Here is a tiny trained network, its code and every weight. The questions are about switching its units off for an input and a class, where a switched-off unit gives its printed mean instead of its output.

import numpy as np


def w(rows, s, z=0):
    codes = np.array(rows[::2]) - 128.0
    scale = np.full(codes.shape[1], s)
    scale[-1] = z or s
    return codes * scale


def f(y):
    return np.maximum(y, 0)


def log_softmax(a):
    a = a - a.max(-1, keepdims=True)
    return a - np.log(np.exp(a).sum(-1, keepdims=True))


def net(x, mask):
    res = np.array(x, float).reshape(1, 2) / 4 @ E
    y = f(res @ A[0][:, :-1].T + A[0][:, -1])
    res = res + np.where(mask, y, B[0][:, -1]) @ B[0][:, :-1]
    return log_softmax(res[-1] @ U[:, :-1].T + U[:, -1])


A, B = {}, {}
E = w([
[162,91,217,11,104],'x0',
[101,234,111,8,131],'x1',
],0.014)
A[0] = w([
[151,4,139,138,144,184],'n0',
[141,154,134,126,110,84],'n1',
[107,139,120,103,109,222],'n2',
[123,146,125,131,140,137],'n3',
[120,212,51,200,137,240],'n4',
[126,104,178,173,102,203],'n5',
[115,138,108,181,123,77],'n6',
[126,170,140,12,127,171],'n7',
[122,63,108,130,138,34],'n8',
[130,81,152,89,130,253],'n9',
],0.022,0.0055)
B[0] = w([
[105,181,241,145,50,228],'n0',
[176,137,102,119,119,138],'n1',
[91,49,79,75,124,164],'n2',
[129,121,98,115,103,140],'n3',
[44,131,26,166,116,233],'n4',
[100,101,219,166,142,188],'n5',
[175,141,104,206,196,175],'n6',
[148,197,155,20,208,252],'n7',
[132,97,83,161,113,159],'n8',
[202,2,78,110,128,192],'n9',
],0.035,0.03)
U = w([
[104,111,21,207,133,138],'0',
[114,131,166,243,56,202],'1',
[255,123,209,32,149,123],'2',
[233,200,117,161,34,1],'3',
[196,96,254,149,32,144],'4',
[123,170,65,50,161,125],'5',
],0.0096,0.0037)

Each question gives the input, the list of numbers given to net, and the class t.
The units are the neurons (one row each of A and B). Each row of codes is followed by its name. A weight is (code - 128) times the scale printed after its matrix; where a second scale follows, it is the last column's (A, B and U).
mask holds one flag per neuron, in row order. A switched-off neuron (its flag False) gives its mean, the last column of its row in B, instead of its output. The means were averaged over made-up inputs and are rounded, as every weight is.
A unit's drop is (log p(t) with every unit on - log p(t) with that unit switched off) / (log p(t) with every unit on - log p(t) with every unit switched off).
The circuit of an input: a set's keep is (log p(t) with only the set's units on - log p(t) with every unit switched off) / (log p(t) with every unit on - log p(t) with every unit switched off). Starting from all 10 units, units are removed one at a time, each time the one whose removal leaves the highest keep (on an exact tie, the one counted first), for as long as the keep stays at least 0.8.
circuit, biggest first: the units of the circuit, biggest drop first
unit that matters most: the unit with the biggest drop
k most important neurons: the k neurons with the biggest drops, biggest first
drop of u: that unit's drop, to one decimal
input [-6,-6], class 1: 2 most important neurons -> n0, n5
input [-8,8], class 0: circuit, biggest first -> n4
input [3,-2], class 4: circuit, biggest first -> n7, n4
input [-1,-5], class 1: 2 most important neurons -> n7, n9
input [-2,-2], class 1: 3 most important neurons -> n7, n9, n2
input [-1,-6], class 1: 2 most important neurons -> n7, n9
input [-1,0], class 0: 2 most important neurons -> n7, n0
input [2,8], class 2: 2 most important neurons -> n4, n7
input [0,-3], class 4: drop of n4 -> 1.5
input [4,-2], class 4: drop of n7 -> 0.9
input [-3,2], class 0: drop of n7 -> 0.8
input [2,2], class 2: drop of n4 -> 5.7
input [5,-2], class 4: 2 most important neurons -> n7, n0
input [-5,-3], class 0: unit that matters most -> n4
